Rows, each with the tier of its hidden value
[ -25   31  -28  -71  -70 -125  112  166   21   73  -39   -4   25  108
 -104  -51  126  -18   20   -5  -82 -135   14   -3  -41 -117  -40   17
  -57   19  103  195  102  112   20 -100 -229  -43] -> G
[ -89 -178 -144  -44 -118  -63   -4  -74  -67  170  -45   17  170  149
    5  103  108   94 -156 -175  209   49   20  382  333  -43  270   71
   35  -38  -25  -62  151 -153 -128   -8  -22   86] -> Z
[   8  216  -33   58   65  -28  189   55  194    6  -88  -58   10  -60
 -110 -116    0   -7   39   93 -141 -163  -11 -121 -142  -80 -376   15
  -85   59  210  179  -93   67  -10  -95 -168   65] -> G
[-107  248    7   38  141  -59  427   38  112   -6  -74  -63   15  -36
 -283 -125   -4 -138  111  -95 -232 -203   36 -167 -117 -101 -428  144
 -251  130  141  324  -34  163  -35 -228 -302  -44] -> R
[   4   -6  -16   62  -10 -153  -82   99   59  104  -45   -7   73   23
   84   37   71   67 -115   62   63  -20  -47  262   68 -113  120   33
   66 -205  188   18   -8  -97   17   30  -56  125] -> R
[  10   48    6   83  -13  -90  -84  -53  -46   37   -7   12  145   -9
   73  162  -28  -26  -54  -30   90  107  -13  234   32   15  260   82
   73 -137   74  -75  -44 -143  -21    6   70    3] -> L
[ -32  100 -112 -220  -90  107  354  -93  -95  -14  -26  -26  112  135
 -408  -75   -9 -135  164 -223 -166  -76   69 -326 -177   61 -227   56
 -185  382 -156  232  129  235 -146 -306 -291 -260] -> Z
[  83  251   -6   22   29   51   65  -16  124  -64  -60   -4   56  -98
  -57  -22  -83  -23   52  125  -84  -31  -26 -183 -190   56 -238  -18
   17  110  132   21 -166   29  -21  -85  -56   -4] -> V
[ -21   23  -34   66  -32  -67   -8 -117  -80   54   -3  -18  172   28
   -6  157  -28  -50  -18 -121   77  103   17  224   28   12  243  105
   18  -90   20  -27   10 -129  -60  -33   55  -41] -> Z
[ 153  171  -30    6  -85   -3 -124   93  159  -21  -59   -5   19  -44
   77  -28    3   76   15  267  -42  -49  -37 -120 -219    0 -124 -130
  137   14  195  -12 -117    8   45   22   -6   46] -> G
[  39  183  -95  209  143   84   73 -322  105   22  -50 -159  204 -146
 -101   41 -216  -33    8  -49   -7   87  -40   77 -212   33 -179  103
  -44  -71  114   11 -190 -185 -146  -56  114   74] -> B
[  -3  -13  -84  -44 -134  -17  -55    3   16   56  -57   84   97   63
   88   97   76   95  -94   13  158   28   16  165  231   41  150  -23
  115   68   30 -131   29  -99  -54   13   20   60] -> L
[  62   92 -112  -70  -81  106   15  -64   97    4  -85   37   92   -5
  -30  -11  -14   93  -46   73   57   -2  -15  -71   30   83 -148  -63
   81  182   43  -89  -72  -29  -97  -51  -39   60] -> L
[-110 -115   26   -3 -187 -297  -69  233 -118  126    0  101   44  188
  163  184  251    7  -70  -70  137  -29   79  406  328 -135  511   67
   62 -159   76   26  224  -59   95   43  -45  -30] -> R
[  47  111  -65  -99  -47   47   76   34   85    0  -74   37   56   10
  -90  -55   10   45  -16   68  -27  -61  -22 -133  -33   32 -186  -41
   23  168   62   17  -47   65  -57 -100 -149   15] -> V
[ -96  -71  -40   92  -94 -145  -44  -79 -111  108  -10   32  164   87
  111  231   71   -7  -81 -165  197  104   63  436  289  -21  436  126
   50 -130   14  -85  100 -209  -40   33  113   10] -> Z
[ 103  -13  -57  -88 -214  -98 -138  207   41   84  -22    6   32  131
   42   -9  142   77    9  171  -15  -91   -9  -42 -149  -78   86 -140
  121    5  110   87  101   79   64   10  -91  -53] -> M
[  71  164    2   70   38  -77   22   74  126   23  -44  -75   44  -46
  -46  -54  -17  -13   27  125 -119  -80  -47  -46 -257  -86 -165    2
   -4  -96  215  145  -91   26   28  -47 -101   28] -> G
[  60  117  -92 -143 -147  105  130 -134 -113  -38    4  -31  145   98
 -245   37  -59 -113  175 -113  -98   38   59 -267 -275  115  -20   -6
  -47  277 -138   99   73  129 -101 -203  -81 -279] -> B
[  87  141  -28 -117  -48   33   56   58   37  -28  -41   15   57   16
 -132  -48  -17  -18   45   77  -98  -43  -32 -219 -203   37 -152  -42
   15  141   52   74  -47  123  -28 -132 -175  -80] -> V
[  35   45 -178  -17 -126  127   15 -185   68   42  -73  -19  142   29
  -30   40  -21   92  -21  -10  109   31   34   18   58   86  -66  -50
   63  185  -11  -90   -5 -101 -138  -28   75   41] -> B
[  71  211  -55   86  -88  -25   58  108  209   26  -59  -48   16  -28
  -10  -54   34   24  106  213 -115 -182   20 -221 -260  -54 -292 -115
   14  130  190  171  -43   81   55  -16  -27  -36] -> M
[  90   80  -88   53   -4   65  -87 -169   61   28  -49  -45  165  -55
    7   56 -106   56  -64   42   72  100  -58   86  -93   63   -6    0
   94  -39   82 -106 -126 -147 -102   -4   76   80] -> Z
[  42   94  -69  -20  -41  -40   60  116  162   53  -79  -27   15   21
  -47 -105   72   69  -16  129  -68 -145  -24  -61  -85  -91 -231  -56
    6   37  182  124  -17   56   -2  -47 -158   79] -> G
[  99  149  -95    6 -166    4  -26  142  224   30  -83   -1  -11   15
   62  -68   92  117   45  271  -42 -173   17 -184 -137  -34 -247 -181
   96  162  182   71  -22   60   47   26  -22   35] -> M
[ 103  200   13  147  -93 -105  -97  112  139    9  -20  -38   31  -46
  115   55   19   -4   96  232  -69  -79   14  -69 -275  -51  -25  -89
   89  -51  220   89  -66   -9  112   54   85  -47] -> M
[ 129  -20 -134 -176 -212    4  -71  198  121   95  -60   -7   18  137
  -60 -133  138  141  -12  204  -52 -155  -41 -195 -190  -69 -163 -200
   98  136   96  123   92  151    6  -35 -194   -9] -> M
[ -11  348  -20  103  -34  -21  294   94  222  -48  -77  -44  -39  -58
 -112  -87   32  -81  218  134 -223 -258   99 -339 -240  -48 -465  -40
 -126  267  186  271  -49  164   59 -113  -99 -100] -> M
[ -21  -57  -68    1 -226 -178  -65  226   59  144  -40   39   24  153
  121   52  226   94  -29   99   71 -140   55  150  119 -131  162  -83
   86   -9  129   90  174    4   79   62  -37    7] -> M
[-183  112  169  184 -229 -422   11  261 -170    3   47  144  -10  133
  293  373  264 -186  154  -83   71  -41  252  375  304  -96  686  134
   19 -115   99   65  226  -65  247   70  162 -232] -> G
[  45  101 -165 -170 -161  168  128  -83   72  -21  -90   44   77   61
 -133  -49   20   68   35   13   14  -51   45 -224   19  118 -233  -94
   25  382  -52  -32   11   73 -131 -122  -94  -39] -> Z
[  79  -34 -123 -218 -175   82   -2  -67 -113   34   -9    1  149  146
 -184   15    4   -2   26  -79    2   55   -3 -122 -139   76   78  -43
   36  180 -120   20  102   83 -118 -145 -131 -158] -> Z
[  41   56  -97  -22 -181  -57  -27  174  172   72  -84   29  -10   71
   88  -42  161  133  -16  196   21 -162   32  -22   37  -73 -108 -142
   92   98  168   51   51   28   43   37  -56   72] -> M

New part:
[ 239  -62  162  477  136 -350  367   69 -293 -232 -500  360  -44  245
  193 -235 -486   78  147 -135  334 -159  480  441  168 -306  284   55
 -215 -161  368  222   18  176  213  106 -234   40] -> J
[ 125  313   15   67  108  101  -35  203 -102  -35  -37 -168   22 -122
  -74 -171  119  -51 -132   62   61   43 -102 -200  -30  167  172  144
 -218  319  335  -72  -60   15    8   83  -68  -62] -> K
[ -15 -199 -277 -209  -64  109  -46   77  -57  -42  152 -210  175 -230
 -160  -58   69  -85  176  201   19 -141  -27 -214 -153  186  -46 -126
 -112  -81 -419  -38   46  256  -73   90  157   83] -> J
[  10  -89  -28 -120 -231  103   97  -40 -273 -148   -2 -134  156 -219
 -163    5   18  136  134  -23  280 -137  225  177   80  152  -66  -30
  -83 -265 -298  193   66   -1   60   48   38  144] -> C
[  72   48   53  -23  -88 -181   46  -50  -43 -180 -222   57    8 -216
   48   -2  -28  171  137 -121  126   39  239  262  190  281   80   29
   -6 -358   35  221   25 -194   35  -55  -50 -130] -> W
[ -97 -214 -330 -375 -209  294 -120   54   28   -3  262 -287  184 -137
 -225   39  150  -25   20  237  100  -61  -13 -322 -292  189 -193 -189
  -35  -19 -580  -75  215  301  -39  178  110  106] -> P
[ -11  260   27  460  328 -493   92  358  420 -128 -443  226 -404  161
  510 -199 -342   30   81   65 -519  251   46 -148 -141  133  460  160
   33   15  737   28 -202 -191   29  -78 -372 -468] -> N
[ 211  -32 -250 -148    3 -109  -62  174  207   83  140 -156  226 -287
 -107  -19    3 -195  -38  120  228  -80 -199 -186  -98  206   55 -266
 -279    3   92 -257  134  205 -110  304   86   53] -> P
[  63  -78  -86   43  -20 -509   95   48   50 -308 -126  266  240 -423
   85    5 -163  162  188 -216  121  119  165  412  348  320   53 -165
 -108 -566   85  168  -25 -221  -91  -86   42  -94] -> J
[-166 -165  -84 -452 -480  314  -36 -102  -52  -20  199 -410  129 -385
 -244  282  237  192   93   14  310 -105  177   63  -37  370 -278 -146
   78 -485 -595  175  170 -165   45   87   57  133] -> W
[  71    7 -120  -92   73   -8  -72   17  -73  -89  -93 -103    0 -191
  -34 -154   91  -32  213  135 -132  -56   19 -141  -38  275  124   82
  -55  -28 -149   62  -52  100  -59  -55   98 -129] -> W
[  57   35 -246 -131  103  -72 -148  286  488  166  115 -227    4 -184
   44   50   57 -225 -114  184    0   68 -262 -421 -274  244   90 -212
 -155   70  241 -330   84  129 -102  273  -56 -143] -> K
[ 176  306  208   87 -190   38  159  -20 -552 -315 -109   31  263 -270
 -211 -121   45  279  -90 -246  455   23  242  436  402  169   31  170
 -229  -43  173  280   -1 -238  105  -30  -39  149] -> P
[-411 -137  -69 -276 -323  140  -38  128  420   23  128 -332 -121 -244
   68  424  125  196  -34   -7   78  155  151  -80 -181  339 -219 -196
  206 -561 -219   80   96 -348   69   74 -214 -109] -> Y
[-184    8  -28  -25  -63 -104    5  153  225 -119  -60  -55  -48 -203
  114  140   12  142   -1  -67   16  178  130   29   11  267  -11  -64
   44 -348   87   89   -8 -249   23  -13 -159 -168] -> K
[  97   84 -196 -439 -254  185 -265 -119  263   12    8 -162  -35   27
  -92   26  195  120 -118  197   20  158   46 -281 -283  409  -83  -63
  141   77 -304  -12  394  114    3  163  -24 -179] -> S
[  42  418  193  138   27  498   62  266 -265  175  -22 -575 -220  -35
 -120 -137  218 -123 -131  202   72 -207 -114 -393 -224   30  238  325
 -229  504  376  -68 -201  -33  156  151 -188   67] -> Y
[  80  147 -225 -210  -45   37 -189  141  208  -64  107  -48  151  -77
  -95  -48  106   22 -238   84   91  238  -97 -269 -153  278  -38 -106
  -95  195   40 -146  245  136  -64  178  -34 -114] -> K
[ -23  283   96  347  177 -478   79  279  374 -178 -381  226 -275   -2
  416  -58 -251  150  -14 -112 -252  324  116   75   53  229  320   96
   35 -178  712   96 -120 -366   37  -77 -358 -413] -> N
[ 144  -69 -214 -251 -145  113  -63   27  -47    5  129 -210  205 -205
 -207  -41   72  -59   40  139  225 -132  -29 -140 -116  202  -39 -142
 -163   -5 -258  -69  174  233  -45  210  117  105] -> C
[-216 -204  -55   65    6  -36  102  166  188  -45 -125  -63 -149   32
  164  102 -122   40   93   52   28    4  235  -48 -162    4   20  -87
   40 -318  -41   66    8   16  103   72 -202  -94] -> K
[-136 -297 -258 -238 -163 -314   -8   30  235 -183   98   17  229 -518
   14  183  -33  113  260  -71   31   62   85  183  135  424 -126 -309
   20 -724 -343  102   27 -165 -142  -46  129  -63] -> J
[ -97   88   76  477  301 -395  159  341  425  -69 -486  199 -483  316
  537  -97 -394   18   71   53 -341  169  212 -106 -215  -62  389  103
   70  -91  648   49 -128  -88  138    8 -463 -405] -> N
[  86 -105 -297 -276 -127   79  -99   72   49  -20  196 -166  254 -210
 -197  -27   67  -65   -5  153  174  -47  -75 -200 -149  216  -84 -210
 -161    1 -288 -121  201  260  -78  210  123   89] -> J
[  80   42 -191 -316 -118  111 -202  -58  114  -50  -12 -114   18  -60
  -85  -60  154   60    4  158  -27   91   37 -227 -178  349  -25  -16
   58   46 -280   16  234  139  -33   72   41 -159] -> S
[ 130   51  153  131  -69  -71  168  -38 -255 -171 -308   66  -42    8
   33  -91 -129  155  103 -104  268  -90  361  301  146   28  128  105
  -78 -195   98  253   40  -43  153   26 -136   -8] -> W
[  18   55   74 -244 -401  183   42 -127 -282 -153   27 -201  172 -332
 -229  116  154  268   22 -131  407  -51  254  286  190  313 -146    5
  -25 -338 -276  268  131 -231   82   26   11  124] -> W
[ 177   93   17   45  139   23   30   84 -134   64 -134 -272  -71 -256
  -34 -151   91 -173  222  135  -11 -253  -55 -136  -13  188  256  125
 -201   31  127  -13 -186   50  -14   36   66  -43] -> W
[  48  343  298  513  137 -125  237  251   -7 -114 -500  126 -395  379
  332 -164 -304  147 -128  -62   23  107  321   79  -67 -158  354  273
  -44  152  748  160  -57 -146  274   69 -510 -206] -> N
[ 166  -66 -232 -170  -52   -6  -36  115   36   28  143 -181  234 -273
 -159  -47   30 -140   31  131  207 -128 -118 -155  -84  186   18 -194
 -246   -6  -88 -157  106  218  -84  232  118   99] -> J
[ -81 -251  -78 -113 -230   31  121  -14  -99 -111  -23 -103   84 -154
  -60   97  -79  116  183   -1  252 -143  288  166   -4   89  -94 -133
  -14 -436 -356  177   97   31   83   83  -20  111] -> C
[ -19  229  -92 -119  -42  254 -131  117 -111 -135   43 -127   55   -6
 -133 -138  178   99 -176   99   -2  179    3 -269 -133  207  -10  130
  -51  310  -49   17  104   83   16   29  -57  -80] -> K
[ 106  251 -140 -118   18   74 -160  263  367  139   88 -250  -30  -74
  -11   -1  107 -121 -268  153   57  135 -228 -419 -273  247   94  -79
 -141  277  344 -273  142   62  -32  285 -138 -137] -> Y
[ 391  219  -72   40   85 -169   15  194   24   53   23  -99  238 -297
 -116 -130  -18 -190 -129    7  354  -86 -205  -35   81  161  199 -123
 -427  173  485 -236   51  106  -69  299   39   72] -> P
[-138 -181 -275  -75  126 -458  -68  159  360 -214   -2  140  131 -455
  157   54  -37   28  239  -34 -244  207  -31   19  113  435   37 -212
    1 -527  -60   18 -105 -152 -200 -141   93 -260] -> P

[ -29 -161  287 -133  -30 -321 -167  -10  241   79  -47 -111  135  194
    4 -371  -97  169  522  -24 -363  -61  101  -39  222    7 -244  -87
  148   50 -289 -367 -128 -262   33  140  -89 -664] -> nevev
[-142   26  109   93   83 -302  -74 -323  271   76 -165 -237  262   78
 -102 -228 -313   35  142  148 -233  378 -373 -175   -6   71 -148  -20
  249  309 -184  -30 -110   23  -95  323    2 -221] -> Nuzad
[  56 -205  324 -308 -143 -290 -165   71   89  -56  103   30   37  126
  107 -307   10  267  580 -134 -268 -322  466  166  232 -140 -210 -207
  -87  -34 -339 -353  -64 -306   43 -248 -109 -510] -> zeka
[ -96  -82  172  152  -56  -75  -43   29   85 -119   74  -29  175 -208
   40 -147 -178  -99 -118  135   36  261 -186  -97 -104  168  126 -227
   76  158  -11   55  134  135  -52  122   46  282] -> veg
[-125 -102  162   65   56 -156  -91 -109   56   58  -55 -115  244   14
   98 -291 -107 -198   62   40 -170  192 -297  -93   10   62  -97 -123
  273  206  -69  -86    4   59   55  240  166  -68] -> veg
[  12  -37  150 -125   77 -374  -31 -526  209  -36 -123  -58   23  247
  -65 -242  -82  270  323  -70 -366   -5   81  -41  182 -137 -214   60
  -43  247 -241 -135  -95 -185  -46 -109 -203 -579] -> Nuzad
[   9  -52  -43  202  141 -109   55 -155  186 -124   19   62   64 -100
  -62   57 -218  101  -84   65  -53  194  -89 -157   21   50  156   25
  -72   46   53  -22   76    4 -185   46  -53   10] -> Nuzad
[   9    5  -95  571  288  196  107  234 -104 -181  176   50 -133 -341
  -68  239  -46  -66 -709 -126  433  287 -131  -38 -182  234  609   24
 -107 -231  201  111  331  216  -75   97  312  761] -> lan
[  26 -169  113 -143    1 -164   -9 -350 -154 -137   24  160  -16  121
  246 -227  161  -78   86 -185 -191 -249  177  106   92 -203  -89 -124
 -132  196  -65  -74   77  -13  146 -332   34 -143] -> zeka
[ -66 -197  126    8  -19 -218  -62 -263   62   -2 -103   45   72  207
  168 -358   33 -143  171  -20 -327  -74  -98 -119   89   20 -135  -97
   77  243  -70 -196  -18  -21  173  120  -38 -435] -> Nuzad
[  15 -113  163  180  -26 -200  -85  139  179  -67   15  -47 -179  121
  -95 -177  -37  284  125 -107  -59  -69  232  -15   62  182  153  -56
 -139 -117 -248 -289    5 -160   78  130 -118 -347] -> Gilam
[   4 -187 -181  -10  209   -9   72 -271 -100  -55   37  251  287  -80
  306   39  -86 -337  -20    4 -186  -20 -197  -94   88 -250  -58  -24
   68  137  257  -42   78   86  -86 -122  241   85] -> Nemin
[  13   -6   42  432  154   98    9  343 -127 -156  190  -24 -220 -219
  -63  106   26   82 -488 -220  410  101  117  114 -149  207  521  -59
 -162 -278  -37  -15  252  108   43   21  280  576] -> zeka
[  57 -214  159  -82 -112  -86  -67  214   -5 -169  198  174   14 -101
  162  -93  -16   94  202  -66  -31 -234  358   99   86  -45   73 -241
 -182 -107  -94 -210   97 -111   -2 -233  -13  -24] -> Nemin
[  42 -210  349 -171 -257 -254  -92  -31  147 -221  111  119  -59   26
   68 -302   13  253  340   -6 -199 -215  413   38  118   35  -38 -271
 -235   98 -225 -183   63 -176   33 -255 -326 -342] -> nevev
[-125  -73  229  -83   21 -239 -151  -67  140  104  -42 -201  363   -1
   52 -300 -225  -74  295   85 -223  222 -244  -39   60  -13 -230 -158
  335  200 -192 -127  -81  -31  -47  210  151 -153] -> lan
[ -68   -9 -106  551  169  147    9  430 -181  -62  131  -25 -171 -148
   34  128  -14 -121 -549 -195  431   97  -48   49 -221  228  528  -30
  -74 -280   -8  -88  195  203  178  238  456  605] -> gosap
[ -22   -5 -131  457  341  103  108  -34  -44  -93   57   32   19 -219
  -23  153  -97 -158 -541  -65  204  322 -301 -125  -98  122  380   92
   36  -59  222   91  227  191  -95  151  294  492] -> veg
[ -43 -286  126   11 -235 -191  -69  -86   85 -135  -20  175   14  122
  223 -330    4 -101  196   76 -259 -179   72 -119   23  100  -23 -270
 -116  211  -61 -194   24    5  168   50 -194 -355] -> Gilam
[  19  -99  166 -115  246 -276 -136  -51  118  190  -63 -162  117  254
  -12 -253  -28  169  463 -230 -330  -89   87   66  305 -158 -257  108
  227 -102 -273 -416 -152 -316   11   90  168 -646] -> lan
[  44 -260  204 -194  -84 -175 -101   -9  -61  -77   84  151    7  126
  244 -289  134    4  340 -165 -239 -355  322  112  178 -135 -126 -191
  -87   16 -144 -294   25 -163  150 -227   -1 -365] -> zeka
[  30   35   58  138  272 -202  -13  -89  270   13  -11 -137   60   -2
 -224   25 -244  325  113  -57  -97  223   -9  -72  143    3   44  161
   50  -95 -141 -162  -30 -185 -232  100   12 -227] -> nevev
[-141  -96   12   35  163 -187 -117 -134  -82  216 -148 -140  204  272
  207 -298  -18 -275  171 -142 -239  -19 -261   -2   60 -109 -220    4
  322  138 -173 -277 -137   13  249  284  397 -299] -> gosap
[ -39   97    4  580  254   36   73   22  -33 -137   37 -120 -255 -129
 -194   76  -11   82 -660 -180  356  322 -137  -30 -195  288  530   86
 -107  -97  -16  104  240  185   43  180  201  502] -> nevev
[   8 -117  -48  274  156   82  103 -162 -187 -206   94  196  -60 -156
  166   15   99 -237 -475 -120  127   51  -98  -33  -88   34  309  -61
 -123   69  218  111  278  211   56 -123  181  434] -> lan
[  75 -105  154 -191  119 -229  -71   -6  247  -17   92   -3  226  -53
  -43  -44 -237  292  470   -6 -244    6  190   12  266 -169 -164  -14
   44  -86 -143 -249  -59 -295 -284 -137  -46 -349] -> lan
[ -32  -81  127   54    6 -159   -6 -196  129 -128   23   26  114  -79
   16 -129 -145   33   11   69 -109  148  -68  -97   10   37   28 -109
  -16  182  -31    5   79   23  -87  -20  -74    0] -> nevev
[  39   81  -73  231  408  -63   98 -314   13  -69   12  -48    6  -87
 -126  141 -100  109 -298 -169   66  259 -131  -12   36  -91  183  203
   -7   -9   45   80  120   23 -191  -82  203  225] -> lan
[  61 -117 -127  -48  170  -85   52 -167  -17  -91   80  203  127  -28
  165  106 -112    6  114  -79 -127 -124  116    7  130 -264  -15   27
 -109  -17   51 -139   26  -66 -116 -241  127  -45] -> gosap
[ -94  -96  136   41  -13 -322 -113 -247  187   67 -170 -140   76  269
    5 -351 -107   52  268    2 -313   53 -122 -100   69   59 -160  -54
  118  226 -252 -218 -131  -76  110  254  -62 -529] -> Gilam
[ -72 -175  130  174  -88  -56  -29   30   42 -135   59   87   73 -110
  129 -191  -59 -161 -110   86  -31   89 -109 -125  -69  184  146 -222
   -4  135   41  -39  143  117   68  119   -3  112] -> nevev
[  55 -125   70  320  -15   -2   37  180   50 -256  153  153 -248 -131
  -33   18   13  164 -257  -82  167  -35  239  -39  -53  225  425 -102
 -315 -153    7  -84  225    9   18  -49 -100  157] -> Nuzad
[  37 -105  367 -224  -39 -406 -163 -125  250   21  -36 -136  -25  271
  -92 -371  -25  423  593 -146 -363 -165  351   74  274  -62 -254  -38
  -13   27 -434 -370 -136 -375   25  -76 -214 -785] -> nevev
[ -60 -209   86  131  -57  -61  -11  -63   24 -123   31  142  102  -61
  189 -203  -32 -224  -68   81 -116   34 -133 -151  -25  121   80 -195
   11  172   94  -61  128  108   79   91   -2   10] -> nevev
[   3  -36   29  294  132   27  -14  257  -94 -100  147  -12 -117 -132
   -1   56  -14   56 -276 -189  256   34  111   99  -79  100  346  -57
 -106 -213  -72  -90  160   48   43    8  264  362] -> Nemin

Next part:
[ -40 -203  344  202  -51  277 -151  -30  315  387  -19 -401  174 -301
 -186  112 -110   72   74 -112   26 -391   -8   43  279 -308 -411  233
 -235 -377 -111   69  -46  -66   53 -209 -102  308] -> ragaz
[ -43  128  -17  -77 -297 -249  377   20  -26 -260 -159  -75   40 -139
 -244  224 -146   74 -305   43  262  161 -279  106 -140  138  283 -135
  237  192  113 -111  415  -43   70  -72  138   49] -> ragaz
[  35  139  184   48 -189  454  434  296 -456 -216   55  172    9  502
  121  424  159 -154 -165  261  697   83  -89  451 -114  272  406  136
  535  569  210 -127 -254  347  238  245  198   58] -> dosak
[  70 -170  126  245   16  313 -235  -71   81  272  -87 -378  246  -49
  -30   44   36  168  111 -198   74 -513   -6   29  279 -160 -139  317
 -244 -412 -327  197 -316  102    1 -154 -343  209] -> dakif
[  14 -166   60  261  -19  265 -280  -45   78  240  -99 -341  226    6
  -15  -30  100  133  111 -149   43 -453   40   37  185  -96 -135  329
 -244 -322 -388  171 -401   90    7  -88 -301  210] -> dakif
[ 258  141 -239   51  201   31 -170 -201  -35   -5  -59   18 -245   81
  152 -148  101  -35  -40  -74  -40  143  129   69 -129  230 -143 -148
  113   -3 -213  114  -50   89 -111  101  208  -63] -> dakif
[-310  120  -75   25 -402 -148  280  313  -47 -356 -106   46    2  200
 -174   56  171 -120 -313  347  236  235 -193  263 -289  270  306   68
  302  633  -12 -257  -90  -91   25  176  199  240] -> ror
[  36 -183   82  247  -26  283 -160  -70   25  174  -96 -298  267   64
  -19   72  113  127   43  -93  147 -507   -1   69  198 -118  -54  389
 -160 -238 -302  188 -384   94    3  -94 -311  245] -> dakif
[ 254  162   47  -43  129  154  186  -34 -105 -129   -3 -130 -139   33
  -23  155 -117   14 -173  -31  258    4 -186  142  133   94   48 -126
  257  -22  134    8  196  138  -72 -130   76    8] -> togum
[ 183  128   13   37  -24  172   43  -92  -98  155  -26  144 -123   -3
  177  169   98  -14   25 -107   89  243  116  174 -163  181   -3 -174
  183   73  -91   64   75  133  108  229  319  -82] -> togum
[  60  361 -146  -56  176   89   21  369 -107 -434   40 -286 -386  264
 -122 -279  -76 -119 -255  176  156  176 -330  189  137  328   64 -200
  287  187   31 -253  -84  122 -281 -160   -4   60] -> dosak
[-287   73  -50   42 -386 -166  218  226   38 -244 -113   20    2   75
 -193   46  114 -108 -269  289  180  221 -132  212 -289  204  165   50
  226  515  -28 -219  -18 -123   53  152  234  231] -> ragaz
[  82  225  -39 -146  -60 -342  139  -25  206 -157 -149 -393 -135 -475
 -360  -33 -403  185 -238 -205  -58  163 -402  -79  130   46    7 -407
    8 -309   48 -108  694 -115 -139 -375    6  -33] -> ragaz
[ 114  126   96   16   10  149   34  -23   53  138   31   62 -238  -79
   52   94  -12 -124  -28    4   77  288  105  186 -135  123 -235 -206
  196  115   46  -51  153   41   81  139  442   -1] -> ror
[ -74  156 -189  -20  -69  -67  370  201 -200 -662  -48    9 -108  488
 -136   28  158 -188 -504  493  431   19 -296  281 -122  286  340  178
  512  717  180 -187 -172   -9 -207    7   89  287] -> ved
[-385  322  -64   14  -24  -33 -166  695  290 -345   96 -340 -520  126
 -325 -576  -16 -343 -254  447 -138  413 -258  236  -10  287 -325 -180
  159  455  -25 -548 -217 -198 -312  -58  240  336] -> ragaz
[ 210  150  -75   20   85   75  -63 -146   11  121  -31   74 -211  -60
  141   11   72  -19   -5 -114  -58  244  100  105 -123  167 -131 -223
  126    1 -135   72  112   50  -27  150  303  -59] -> togum
[ -27 -159  123  231  -63  240 -186    0  129  218  -95 -361  259  -62
  -78   36   82  156   54 -126   15 -466  -76   39  258 -161  -82  324
 -229 -299 -324  142 -297    8  -47 -131 -334  288] -> dosak
[ -50 -159  246  217  -38  330 -139   62  181  247  -19 -352  190  -70
 -103   77   45   62   40  -40   57 -423  -64   99  288 -208 -210  316
 -163 -227 -186   69 -264  -16  -34 -138 -212  339] -> ved
[ 232  150   36   21   64  210   19  -89  -73  145    8   88 -186  -12
  163  131   46  -35   17 -108   84  223   91  168  -86  159  -83 -202
  188   19  -46   55   97  142   61  162  313  -81] -> togum
[  46 -191  189  223   -5  279 -183 -107  180  318  -71 -341  248 -150
  -57  103   43  158   80 -175   -7 -480  -28   23  292 -239 -193  303
 -238 -381 -268  193 -198   -8  -35 -149 -270  279] -> togum
[ 139  161  106  -17   43  115   31   -6   84  118   29  -39 -256 -160
   -6   67 -107  -78  -40  -53   50  278   19  145  -49  101 -237 -271
  163   -4   65  -69  256   36   40   31  374  -27] -> ror
[ -20 -203  310  220  -20  355 -121  -17  216  320   -1 -313  179 -123
  -96  141   10   25   52  -33   96 -418   15  104  257 -258 -326  319
 -146 -228 -108   89 -200  -24   30 -128  -98  335] -> ror
[ -41 -202  277  208  -83  289  -66  -23  187  272  -34 -287  222 -117
 -111  173   20   54   21  -32  117 -405  -17  103  215 -237 -228  323
 -130 -188 -115   90 -169  -32   43 -113 -118  326] -> ror
[-304  109 -201   62 -212 -282  -84  199  262 -194 -101  -77 -187  -20
 -207 -306  137 -149 -228  270 -175  291  -67  111 -263  210 -131  -44
   68  402 -197 -231  -70 -275 -160  110  255  277] -> ragaz
[ 262  105 -102   64   60  186    9 -155 -230   23  -50  114 -114  186
  207  111  107  -27   -7  -77  249  113  155  170 -186  252   46  -67
  217   85 -114  120  -91  255  115  190  230 -129] -> dakif
[-200 -194  295  218 -167  217 -121  122  306  256  -35 -390  190 -186
 -240   49  -29   20    5   33   50 -353  -61   90  208 -240 -313  309
 -195 -170 -138  -28 -181 -114   31 -156 -118  394] -> ragaz
[-143 -166  297  217 -102  283 -169  121  288  300  -11 -388  157 -176
 -181   34   -9   29   54  -20    5 -343  -48   94  252 -228 -324  273
 -208 -222 -166   -7 -207  -80    6 -145 -131  360] -> ror
[  57  243 -335  -19  152  -24  189  212 -268 -743  -35 -137 -250  591
 -102 -202   95 -180 -471  423  413  -31 -300  229  -22  379  278  113
  468  540   90 -167 -294  120 -310 -107  -45  181] -> dakif
[-260  269 -443   23  -14 -356 -234  327  226 -454 -110 -254 -319  131
 -215 -626  178 -100 -307  269 -351  253 -275   50  -95  338   -5 -108
   34  334 -354 -262 -218 -272 -483  -30  -24  284] -> togum
[ 110  151   33   -6   44   12  -70  -71  185  170    7  -13 -305 -242
  -11  -43  -86  -94  -18  -67  -94  353   98   96 -131  109 -357 -315
   97  -15  -18  -57  278  -46   16   78  453  -23] -> ragaz
[  64  190 -290    6  -32 -273 -201  -37  103  -70 -204 -300  -86 -220
 -114 -271  -68  213  -58 -271 -239  111 -184  -92   -2  205   75 -262
 -151 -301 -402   29  161  -26 -173 -127 -137  -65] -> dakif
[-251  198  -16  -27 -294 -189  133  345  125 -235  -89 -213 -114 -100
 -298  -91  -82  -33 -239  145   43  274 -300  145  -87  194  102 -162
  127  244  -29 -298  164 -124  -50  -51  121  159] -> ragaz
[ -14  353 -318 -118  143 -367  -85  199  228 -450  -90 -416 -386 -121
 -313 -480 -160   10 -342   67 -265  231 -446  -34  133  232  -43 -347
   68   -7 -107 -231  263 -205 -495 -318  -51  126] -> ved
